Below are the code and all the weights of a small trained network. Each question names an input and a target symbol and asks about switching units off, where a switched-off unit gives its printed mean instead of its output.

import numpy as np


def w(rows, s, z=0):
    codes = np.array(rows[::2]) - 128.0
    scale = np.full(codes.shape[1], s)
    scale[-1] = z or s
    return codes * scale


def f(y):
    return np.maximum(y, 0)


def softmax(a):
    e = np.exp(a - a.max(-1, keepdims=True))
    return e / e.sum(-1, keepdims=True)


def log_softmax(a):
    a = a - a.max(-1, keepdims=True)
    return a - np.log(np.exp(a).sum(-1, keepdims=True))


def net(x, mask):
    ids = ['βγδεζθσφψω'.index(c) for c in x.split()]
    T = len(ids)
    res = E[ids] + P[:T]
    q, k, v = (res @ M[0].T for M in (Q, K, V))
    z = softmax(np.where(np.tri(T) > 0, q @ k.T / 3**0.5, -1e9)) @ v
    res = res + np.where(mask[0], z, O[0][:, -1]) @ O[0][:, :-1]
    y = f(res @ A[0][:, :-1].T + A[0][:, -1])
    res = res + np.where(mask[1:9], y, B[0][:, -1]) @ B[0][:, :-1]
    return log_softmax(res[-1] @ U[:, :-1].T + U[:, -1])


Q, K, V, O, A, B = {}, {}, {}, {}, {}, {}
E = w([
[107,125,128,207,172],'β',
[222,104,91,133,88],'γ',
[162,67,164,69,107],'δ',
[6,110,149,179,169],'ε',
[130,93,176,119,87],'ζ',
[145,84,93,101,151],'θ',
[92,95,83,163,92],'σ',
[188,121,157,129,157],'φ',
[132,141,170,199,112],'ψ',
[62,129,94,229,106],'ω',
],0.022)
P = w([
[128,74,173,182,125],'0',
[135,193,81,175,196],'1',
[90,95,166,146,124],'2',
[138,187,119,114,139],'3',
[130,87,164,159,126],'4',
[130,210,115,88,135],'5',
[136,48,157,193,130],'6',
[110,254,104,56,131],'7',
[154,92,150,163,119],'8',
],0.0088)
Q[0] = w([
[123,180,97,86,180],'h0',
[100,219,107,58,98],'h0',
[122,6,178,139,115],'h0',
],0.013)
K[0] = w([
[151,73,135,189,102],'h0',
[157,60,112,194,192],'h0',
[115,254,111,89,113],'h0',
],0.013)
V[0] = w([
[120,66,174,6,192],'h0',
[16,130,216,120,81],'h0',
[187,207,245,157,147],'h0',
],0.011)
O[0] = w([
[62,255,67,46,162,3],'h0',
[53,52,228,146,124,199],'h0',
[215,126,245,106,136,160],'h0',
],0.01,0.0053)
A[0] = w([
[120,50,160,54,104,43],'n0',
[159,129,95,185,114,166],'n1',
[141,173,102,217,234,79],'n2',
[113,188,226,112,213,88],'n3',
[107,230,178,255,119,87],'n4',
[113,33,26,96,159,173],'n5',
[146,149,151,138,25,252],'n6',
[162,85,124,139,114,16],'n7',
],0.0097,0.0044)
B[0] = w([
[107,128,68,97,117,212],'n0',
[146,155,146,155,130,209],'n1',
[161,128,175,145,172,182],'n2',
[137,148,176,40,76,197],'n3',
[151,9,70,97,73,255],'n4',
[95,174,129,152,198,196],'n5',
[73,236,149,128,119,237],'n6',
[140,104,49,117,115,199],'n7',
],0.014,0.0096)
U = w([
[147,74,185,112,178,168],'β',
[162,156,119,139,124,125],'γ',
[88,121,54,2,135,93],'δ',
[45,73,188,91,173,107],'ε',
[60,143,199,97,107,133],'ζ',
[113,107,109,85,207,253],'θ',
[61,143,188,181,147,118],'σ',
[161,127,206,95,167,221],'φ',
[152,104,146,94,57,57],'ψ',
[101,88,91,138,109,75],'ω',
],0.0081,0.0044)

Each question gives the input, a string of symbols that net reads in full, and the target symbol t.
The units are the heads (3 rows each of Q, K, V and O) and the neurons (one row each of A and B). Each row of codes is followed by its name. A weight is (code - 128) times the scale printed after its matrix; where a second scale follows, it is the last column's (O, A, B and U).
mask holds one flag per unit, heads first, then neurons. A switched-off unit (its flag False) gives its mean, the last column of its rows in O or B, instead of its output. The means were averaged over made-up inputs and are rounded, as every weight is.
A unit's drop is (log p(t) with every unit on - log p(t) with that unit switched off) / (log p(t) with every unit on - log p(t) with every unit switched off).
The circuit of an input: a set's keep is (log p(t) with only the set's units on - log p(t) with every unit switched off) / (log p(t) with every unit on - log p(t) with every unit switched off). Starting from all 9 units, units are removed one at a time, each time the one whose removal leaves the highest keep (on an exact tie, the one counted first), for as long as the keep stays at least 0.8.
units of the circuit, in order: the units of the circuit, biggest drop first
unit that matters most: the unit with the biggest drop
top k neurons: the k neurons with the biggest drops, biggest first
input θ φ ε ε δ ψ ζ ω β, target ω: units of the circuit, in order : (h0; n7; n4)
input φ ψ ψ ω, target ψ: unit that matters most : n4
input γ σ ψ θ δ, target θ: units of the circuit, in order : (h0; n5; n4; n3)
input δ ε δ ω σ σ φ σ ζ, target σ: units of the circuit, in order : (n4; h0; n5)
input β φ β φ δ ω θ γ, target γ: top 2 neurons : (n4; n3)
input ψ β σ σ, target σ: units of the circuit, in order : (n4; n5; h0)
input ω φ θ ω ε ψ β, target ψ: top 4 neurons : (n4; n7; n5; n3)
input ζ ω ω, target ω: top 4 neurons : (n4; n7; n3; n2)
input γ γ δ, target γ: units of the circuit, in order : (h0; n4)
input δ ε φ ψ δ β, target δ: top 3 neurons : (n4; n3; n1)
input ψ ψ φ φ φ, target φ: units of the circuit, in order : (h0; n4)
input ψ σ β, target β: units of the circuit, in order : (n2; n6)
input ε ω ε θ φ ω φ ζ, target ζ: units of the circuit, in order : (n4; n6)
input ω ε γ δ ψ ω σ γ ψ, target γ: units of the circuit, in order : (h0)
input σ β ω, target ω: units of the circuit, in order : (n4; h0)
input γ φ φ β, target φ: top 4 neurons : (n2; n7; n0; n1)
input ψ ω ψ ψ δ, target δ: top 2 neurons : (n0; n7)
input θ δ β ζ φ ε θ ω ψ, target ω: top 4 neurons : (n4; n3; n7; n2)
input ψ σ σ φ ψ δ δ ω, target δ: top 2 neurons : (n4; n1)
input ω γ θ, target θ: unit that matters most : n5
